Here is a tiny trained network, its code and every weight. The questions are about switching its units off for an input and a class, where a switched-off unit gives its printed mean instead of its output.

import numpy as np


def w(rows, s, z=0):
    codes = np.array(rows[::2]) - 128.0
    scale = np.full(codes.shape[1], s)
    scale[-1] = z or s
    return codes * scale


def norm(h):
    return h / np.sqrt((h * h).mean(-1, keepdims=True) + 1e-5)


def f(y):
    return y / 2 * (1 + np.tanh(0.7978845608 * (y + 0.044715 * y**3)))


def log_softmax(a):
    a = a - a.max(-1, keepdims=True)
    return a - np.log(np.exp(a).sum(-1, keepdims=True))


def net(x, mask):
    res = np.array(x, float).reshape(1, 8) / 4 @ E
    u = 0
    for l in range(2):
        y = f(norm(res) @ A[l][:, :-1].T + A[l][:, -1])
        res = res + np.where(mask[u : u + 16], y, B[l][:, -1]) @ B[l][:, :-1]
        u += 16
    return log_softmax(norm(res)[-1] @ U[:, :-1].T + U[:, -1])


A, B = {}, {}
E = w([
[126,130,128,128,128,131,127,129,132],'x0',
[142,121,125,129,137,122,123,113,112],'x1',
[154,146,152,72,136,59,107,87,211],'x2',
[52,25,66,168,139,90,56,138,172],'x3',
[122,129,131,125,124,126,133,133,132],'x4',
[135,91,186,40,95,141,38,175,74],'x5',
[123,130,130,128,128,129,127,129,129],'x6',
[101,170,2,37,160,152,119,135,119],'x7',
],0.0067)
A[0] = w([
[177,47,174,56,167,144,102,199,111,83],'L0N1',
[200,189,162,98,157,170,186,152,65,26],'L0N2',
[151,112,146,67,110,144,46,149,75,56],'L0N3',
[206,122,221,211,154,135,125,170,170,83],'L0N4',
[160,162,164,24,167,40,107,47,240,25],'L0N5',
[68,109,124,154,114,222,145,173,33,8],'L0N6',
[192,167,10,74,135,126,105,164,137,43],'L0N7',
[127,237,70,208,179,118,151,14,164,31],'L0N8',
[224,240,150,67,68,186,234,81,123,35],'L0N9',
[140,144,2,74,188,175,149,163,107,14],'L0N10',
[52,36,37,163,121,104,69,112,177,68],'L0N11',
[112,82,98,177,180,254,194,206,51,44],'L0N12',
[74,125,124,122,53,127,142,200,184,97],'L0N13',
[111,176,70,2,214,164,196,139,96,71],'L0N14',
[102,136,208,24,161,156,44,169,63,4],'L0N15',
[122,189,52,234,170,83,228,94,140,26],'L0N16',
],0.0054,0.0031)
B[0] = w([
[176,119,90,105,149,171,200,86,172,157],'L0N1',
[109,79,80,155,175,63,113,200,124,179],'L0N2',
[134,113,94,94,129,187,184,145,181,158],'L0N3',
[60,143,158,141,128,143,166,59,68,180],'L0N4',
[212,210,20,230,12,93,49,158,119,216],'L0N5',
[201,146,81,139,85,107,85,125,115,171],'L0N6',
[42,127,220,118,121,143,76,48,124,182],'L0N7',
[145,93,114,90,99,220,167,186,158,240],'L0N8',
[140,151,157,157,254,116,86,207,62,254],'L0N9',
[38,160,212,116,99,103,114,26,206,207],'L0N10',
[145,148,150,152,233,114,141,198,76,248],'L0N11',
[216,226,58,204,46,35,11,107,190,208],'L0N12',
[153,128,135,108,164,126,158,133,87,128],'L0N13',
[88,169,192,129,135,132,118,97,121,238],'L0N14',
[167,87,110,87,136,237,179,158,169,173],'L0N15',
[168,22,114,56,82,242,201,183,183,253],'L0N16',
],0.0064,0.0042)
A[1] = w([
[91,57,125,133,180,106,106,117,144,130],'L1N1',
[140,109,137,66,104,140,97,131,101,76],'L1N2',
[130,124,119,135,251,71,129,198,89,3],'L1N3',
[110,92,93,134,157,107,102,134,131,109],'L1N4',
[61,155,113,78,143,133,144,65,100,82],'L1N5',
[145,80,122,97,111,160,116,139,136,80],'L1N6',
[135,103,170,154,140,133,145,124,114,81],'L1N7',
[67,144,149,110,103,108,131,76,114,59],'L1N8',
[115,101,177,155,117,115,166,83,99,83],'L1N9',
[132,143,138,142,164,82,89,109,93,106],'L1N10',
[132,117,146,151,82,120,135,135,90,109],'L1N11',
[116,101,183,146,96,106,154,55,93,47],'L1N12',
[160,173,75,143,29,80,88,124,127,91],'L1N13',
[135,80,81,144,141,90,111,148,142,91],'L1N14',
[167,83,125,76,101,163,132,129,118,21],'L1N15',
[154,137,83,115,120,171,172,123,177,143],'L1N16',
],0.012,0.0036)
B[1] = w([
[181,205,188,95,134,170,171,175,74,201],'L1N1',
[102,26,89,228,120,117,203,113,194,148],'L1N2',
[111,178,226,46,202,135,143,128,46,255],'L1N3',
[155,213,159,108,105,120,149,96,77,172],'L1N4',
[24,77,125,202,92,47,34,87,146,172],'L1N5',
[137,124,158,165,102,187,215,150,141,168],'L1N6',
[73,157,92,51,146,83,79,86,159,156],'L1N7',
[32,157,183,72,134,164,83,82,160,147],'L1N8',
[3,133,82,35,75,140,38,85,166,159],'L1N9',
[130,104,117,118,143,177,210,132,148,181],'L1N10',
[125,157,74,115,147,85,65,82,196,148],'L1N11',
[31,147,61,94,154,111,65,124,174,161],'L1N12',
[215,115,63,218,65,32,85,140,104,247],'L1N13',
[186,169,152,99,190,172,150,132,71,190],'L1N14',
[87,90,102,150,130,155,240,101,164,164],'L1N15',
[123,19,155,99,104,111,153,94,112,249],'L1N16',
],0.0064,0.0057)
U = w([
[162,177,206,111,198,137,145,171,49,138],'0',
[142,9,129,134,105,173,217,140,191,160],'1',
[212,143,78,194,75,64,64,138,124,236],'2',
[16,135,149,115,122,102,37,84,172,3],'3',
],0.015,0.0012)

Each question gives the input, the list of numbers given to net, and the class t.
The units are the neurons (one row each of A and B). Each row of codes is followed by its name. A weight is (code - 128) times the scale printed after its matrix; where a second scale follows, it is the last column's (A, B and U).
mask holds one flag per neuron, layer by layer. A switched-off neuron (its flag False) gives its mean, the last column of its row in B, instead of its output. The means were averaged over made-up inputs and are rounded, as every weight is.
A unit's drop is (log p(t) with every unit on - log p(t) with that unit switched off) / (log p(t) with every unit on - log p(t) with every unit switched off).
The circuit of an input: a set's keep is (log p(t) with only the set's units on - log p(t) with every unit switched off) / (log p(t) with every unit on - log p(t) with every unit switched off). Starting from the 12 units with the biggest drops (on a tie, the unit counted first), units are removed one at a time, each time the one whose removal leaves the highest keep (on an exact tie, the one counted first), for as long as the keep stays at least 0.8.
units of the circuit, in order: the units of the circuit, biggest drop first
top k neurons: the k neurons with the biggest drops, biggest first
k most important neurons of layer l: the k neurons of layer l with the biggest drops, biggest first
input [-8,0,0,-2,2,6,7,-8], class 3: 2 most important neurons of layer 0 => L0N16, L0N4
input [-2,5,3,8,-1,4,-7,-7], class 0: units of the circuit, in order => L1N1
input [1,6,0,3,-2,6,3,-7], class 3: top 4 neurons => L0N16, L0N4, L1N9, L0N8
input [5,7,0,-7,-8,1,1,8], class 3: units of the circuit, in order => L0N10, L1N5
input [-1,7,3,0,4,-7,2,6], class 1: top 2 neurons => L0N16, L0N8
input [0,6,-4,4,-4,-3,-8,2], class 0: top 2 neurons => L0N11, L0N5
input [1,4,4,4,2,4,-2,1], class 0: top 4 neurons => L0N11, L0N16, L0N12, L0N8
input [0,5,-6,7,6,-3,-8,7], class 0: top 3 neurons => L0N11, L0N5, L1N1
input [8,1,7,-1,7,-6,3,-8], class 3: 3 most important neurons of layer 0 => L0N4, L0N12, L0N6
input [-2,0,-4,-4,-1,-6,-5,6], class 1: top 4 neurons => L0N16, L0N8, L1N16, L0N4
input [-8,3,-3,8,1,8,1,6], class 0: top 4 neurons => L0N11, L0N16, L0N8, L1N1
input [-8,-4,6,2,-1,-6,0,-8], class 3: 2 most important neurons of layer 0 => L0N4, L0N12
input [-7,1,-5,2,5,-1,4,-6], class 3: top 2 neurons => L0N4, L0N5
input [7,4,8,1,-5,2,3,3], class 2: units of the circuit, in order => L0N5
input [7,-3,1,4,8,4,5,3], class 0: 2 most important neurons of layer 0 => L0N11, L0N16
input [5,0,-8,5,5,-3,-7,7], class 2: top 2 neurons => L0N12, L1N13
input [-8,4,8,2,-7,7,6,-8], class 2: top 3 neurons => L0N5, L0N16, L0N7
input [-2,1,-7,0,7,7,3,-5], class 1: 2 most important neurons of layer 0 => L0N15, L0N5
input [6,-6,7,-1,-3,7,-8,-4], class 1: 3 most important neurons of layer 0 => L0N15, L0N12, L0N1
input [4,3,-6,0,-3,-7,3,6], class 1: units of the circuit, in order => L0N16
